Below are the code and all the weights of a small trained network. Each question names an input and a target symbol and asks about switching units off, where a switched-off unit gives its printed mean instead of its output.

import numpy as np


def w(rows, s, z=0):
    codes = np.array(rows[::2]) - 128.0
    scale = np.full(codes.shape[1], s)
    scale[-1] = z or s
    return codes * scale


def norm(h):
    return h / np.sqrt((h * h).mean(-1, keepdims=True) + 1e-5)


def f(y):
    return y / 2 * (1 + np.tanh(0.7978845608 * (y + 0.044715 * y**3)))


def softmax(a):
    e = np.exp(a - a.max(-1, keepdims=True))
    return e / e.sum(-1, keepdims=True)


def log_softmax(a):
    a = a - a.max(-1, keepdims=True)
    return a - np.log(np.exp(a).sum(-1, keepdims=True))


def net(x, mask):
    ids = ['ΓΔΘΞΣΦΨβελμπτω'.index(c) for c in x.split()]
    T = len(ids)
    res = E[ids] + P[:T]
    u = 0
    for l in range(2):
        r = norm(res)
        for j in range(3):
            rows = slice(3 * j, 3 * j + 3)
            q, k, v = (r @ M[l][rows].T for M in (Q, K, V))
            z = softmax(np.where(np.tri(T) > 0, q @ k.T / 3**0.5, -1e9)) @ v
            o = O[l][rows]
            res = res + np.where(mask[u + j], z, o[:, -1]) @ o[:, :-1]
        u += 3
        y = f(norm(res) @ A[l][:, :-1].T + A[l][:, -1])
        res = res + np.where(mask[u : u + 4], y, B[l][:, -1]) @ B[l][:, :-1]
        u += 4
    return log_softmax(norm(res)[-1] @ U[:, :-1].T + U[:, -1])


Q, K, V, O, A, B = {}, {}, {}, {}, {}, {}
E = w([
[114,138,106,96,120,77],'Γ',
[135,116,88,143,82,130],'Δ',
[112,115,82,137,146,49],'Θ',
[107,90,101,98,123,103],'Ξ',
[80,116,107,125,129,87],'Σ',
[122,111,95,117,87,160],'Φ',
[179,139,63,145,119,146],'Ψ',
[124,247,206,114,151,126],'β',
[115,129,99,114,90,111],'ε',
[155,104,111,93,135,138],'λ',
[161,105,132,117,138,81],'μ',
[139,87,121,146,88,86],'π',
[140,143,47,89,141,165],'τ',
[208,97,118,105,83,113],'ω',
],0.016)
P = w([
[38,174,254,162,127,74],'0',
[114,194,2,168,191,42],'1',
[115,185,48,150,144,60],'2',
[112,185,51,136,130,73],'3',
[114,191,51,99,116,62],'4',
[118,183,72,74,121,92],'5',
[114,180,80,65,112,87],'6',
[107,174,100,44,99,86],'7',
[111,152,101,34,104,103],'8',
[129,154,92,24,116,79],'9',
[110,158,97,19,106,87],'10',
],0.0057)
Q[0] = w([
[129,142,123,77,99,106],'0.h1',
[106,97,136,138,149,161],'0.h1',
[111,127,71,68,88,77],'0.h1',
[186,125,169,137,167,8],'0.h2',
[194,156,135,135,56,85],'0.h2',
[133,194,127,134,109,171],'0.h2',
[160,168,143,117,95,83],'0.h3',
[182,123,198,116,127,140],'0.h3',
[129,72,168,193,120,201],'0.h3',
],0.012)
K[0] = w([
[109,203,255,81,78,171],'0.h1',
[85,66,70,136,77,149],'0.h1',
[66,177,247,176,165,166],'0.h1',
[186,199,146,86,188,180],'0.h2',
[50,220,163,85,91,127],'0.h2',
[25,130,111,91,132,118],'0.h2',
[169,83,96,45,146,146],'0.h3',
[125,189,38,55,155,114],'0.h3',
[6,175,82,209,124,173],'0.h3',
],0.0077)
V[0] = w([
[121,100,191,105,108,198],'0.h1',
[212,95,120,174,165,73],'0.h1',
[149,195,158,2,129,110],'0.h1',
[144,117,77,84,122,107],'0.h2',
[117,189,154,169,210,146],'0.h2',
[180,183,180,172,155,153],'0.h2',
[113,91,187,163,165,106],'0.h3',
[156,104,122,70,81,101],'0.h3',
[130,151,94,81,197,93],'0.h3',
],0.0095)
O[0] = w([
[254,157,129,195,129,207,90],'0.h1',
[105,117,146,57,69,68,89],'0.h1',
[62,95,135,216,69,181,218],'0.h1',
[201,129,69,187,89,144,204],'0.h2',
[66,120,173,114,95,189,72],'0.h2',
[106,170,149,130,51,179,45],'0.h2',
[148,87,160,192,104,110,89],'0.h3',
[97,101,98,87,80,161,254],'0.h3',
[46,72,117,123,189,155,176],'0.h3',
],0.0072,0.0071)
A[0] = w([
[91,112,103,158,80,124,145],'0.n1',
[193,181,137,121,82,119,166],'0.n2',
[147,134,124,74,78,249,2],'0.n3',
[78,173,151,158,153,56,173],'0.n4',
],0.011,0.0033)
B[0] = w([
[154,186,68,112,134,135,254],'0.n1',
[44,136,70,105,199,136,144],'0.n2',
[164,63,110,45,145,2,148],'0.n3',
[208,94,126,78,109,242,194],'0.n4',
],0.009,0.0047)
Q[1] = w([
[116,75,74,92,122,139],'1.h1',
[76,111,50,47,93,211],'1.h1',
[114,87,97,140,173,127],'1.h1',
[148,126,216,135,154,103],'1.h2',
[111,147,123,139,122,93],'1.h2',
[198,149,176,174,164,86],'1.h2',
[137,160,192,174,79,116],'1.h3',
[96,101,3,49,98,199],'1.h3',
[110,128,25,72,147,197],'1.h3',
],0.011)
K[1] = w([
[151,97,186,81,169,130],'1.h1',
[95,128,214,84,170,177],'1.h1',
[123,74,124,113,180,133],'1.h1',
[162,79,86,148,144,104],'1.h2',
[118,123,145,127,154,141],'1.h2',
[154,79,99,201,143,66],'1.h2',
[107,136,59,134,86,64],'1.h3',
[169,187,205,113,102,177],'1.h3',
[131,182,249,87,117,200],'1.h3',
],0.012)
V[1] = w([
[91,144,91,118,55,171],'1.h1',
[167,149,74,166,74,83],'1.h1',
[145,157,121,138,197,96],'1.h1',
[124,101,63,141,90,149],'1.h2',
[115,117,146,191,124,132],'1.h2',
[94,158,169,119,129,224],'1.h2',
[194,111,181,118,113,175],'1.h3',
[97,119,64,251,182,156],'1.h3',
[173,236,98,115,158,185],'1.h3',
],0.014)
O[1] = w([
[50,86,126,123,141,164,233],'1.h1',
[141,61,153,45,54,252,94],'1.h1',
[229,124,169,84,181,148,58],'1.h1',
[75,110,210,205,122,145,254],'1.h2',
[133,50,101,105,96,183,13],'1.h2',
[149,80,1,160,131,82,177],'1.h2',
[159,230,146,228,31,180,198],'1.h3',
[192,26,200,141,221,175,8],'1.h3',
[183,113,15,147,127,233,229],'1.h3',
],0.008,0.005)
A[1] = w([
[103,172,249,64,119,118,113],'1.n1',
[150,213,108,104,118,54,47],'1.n2',
[89,231,87,47,88,46,123],'1.n3',
[254,152,128,55,188,189,252],'1.n4',
],0.0094,0.004)
B[1] = w([
[60,207,124,118,196,241,174],'1.n1',
[240,12,223,122,164,181,174],'1.n2',
[251,3,145,136,127,153,254],'1.n3',
[36,254,56,110,89,41,178],'1.n4',
],0.0095,0.0085)
U = w([
[11,97,116,183,145,86,49],'Γ',
[123,227,94,45,141,91,86],'Δ',
[130,85,153,58,167,45,177],'Θ',
[99,199,160,179,188,148,253],'Ξ',
[226,118,152,213,143,97,88],'Σ',
[203,145,88,110,206,202,165],'Φ',
[189,45,61,39,60,116,79],'Ψ',
[140,113,126,125,133,140,101],'β',
[129,209,117,204,83,227,103],'ε',
[149,34,163,182,110,202,114],'λ',
[104,150,141,144,20,100,159],'μ',
[224,146,165,77,68,180,170],'π',
[112,38,90,116,237,135,56],'τ',
[58,108,127,55,107,191,200],'ω',
],0.012,0.0043)

Each question gives the input, a string of symbols that net reads in full, and the target symbol t.
The units are the heads (3 rows each of Q, K, V and O) and the neurons (one row each of A and B). Each row of codes is followed by its name. A weight is (code - 128) times the scale printed after its matrix; where a second scale follows, it is the last column's (O, A, B and U).
mask holds one flag per unit, layer by layer, with each layer's heads first. A switched-off unit (its flag False) gives its mean, the last column of its rows in O or B, instead of its output. The means were averaged over made-up inputs and are rounded, as every weight is.
A unit's drop is (log p(t) with every unit on - log p(t) with that unit switched off) / (log p(t) with every unit on - log p(t) with every unit switched off).
The circuit of an input: a set's keep is (log p(t) with only the set's units on - log p(t) with every unit switched off) / (log p(t) with every unit on - log p(t) with every unit switched off). Starting from the 12 units with the biggest drops (on a tie, the unit counted first), units are removed one at a time, each time the one whose removal leaves the highest keep (on an exact tie, the one counted first), for as long as the keep stays at least 0.8.
units of the circuit, in order: the units of the circuit, biggest drop first
most important unit: the unit with the biggest drop
top k neurons: the k neurons with the biggest drops, biggest first
k most important neurons of layer l: the k neurons of layer l with the biggest drops, biggest first
input ε Θ Δ Ψ Θ Θ ε Θ Ψ Θ Θ, target ε: most important unit => 0.n4
input ε ω λ π Ξ ω τ Ξ λ ω τ, target ε: units of the circuit, in order => 0.n4, 1.h3, 0.h3, 1.h2
input Ξ λ Ξ Γ, target Ξ: top 3 neurons => 0.n4, 1.n1, 1.n3
input π Δ π Σ Γ λ ω Γ ω Σ, target π: top 2 neurons => 1.n3, 0.n4
input π ω Ξ Σ ε Φ λ Θ, target π: top 2 neurons => 0.n4, 1.n3
input Θ μ Φ ω Θ Φ ε, target Θ: units of the circuit, in order => 0.h1, 1.h3
input λ μ Γ Φ ω Σ Φ μ μ Γ λ, target λ: units of the circuit, in order => 0.h1, 1.h2
input Θ μ ω, target Θ: units of the circuit, in order => 0.h1, 1.h3
input Δ λ Σ Δ ε μ, target Δ: units of the circuit, in order => 0.h1, 1.n4, 1.h1
input Γ μ Δ, target Γ: units of the circuit, in order => 0.n4, 0.h1, 1.h3
input λ μ Θ Φ Δ Θ ω, target λ: units of the circuit, in order => 1.h3, 1.h2
input μ ε λ μ Ψ, target μ: units of the circuit, in order => 1.h3, 0.n4, 0.h1
input Γ Σ μ Φ Φ Σ, target Γ: units of the circuit, in order => 0.n4, 0.h1, 1.h3, 1.h1
input Δ ε ω Φ τ τ τ Φ π Θ, target Δ: units of the circuit, in order => 0.h1, 1.n4, 1.h1
input μ Θ Φ π Γ, target μ: units of the circuit, in order => 1.h3, 0.n4, 0.h1, 0.h3
input Ξ λ Γ Δ λ μ, target Ξ: most important unit => 1.h3
input Φ ε λ Σ Ξ ε Θ Φ Δ ω ω, target Φ: top 2 neurons => 0.n2, 1.n4
input Ξ Ψ Σ ω, target Ξ: top 3 neurons => 0.n4, 1.n1, 1.n3
input Σ Θ Ψ Γ ω Θ, target Σ: top 2 neurons => 0.n4, 1.n2
input τ λ μ Σ, target τ: units of the circuit, in order => 1.h3
input Φ ε Γ ε Δ Φ Φ, target Φ: top 2 neurons => 0.n2, 1.n4
input ε ω ω Δ Δ Σ Φ μ, target ε: top 2 neurons => 0.n4, 1.n3
input ω Σ τ ω Θ ω μ λ ω π, target ω: 2 most important neurons of layer 0 => 0.n2, 0.n4
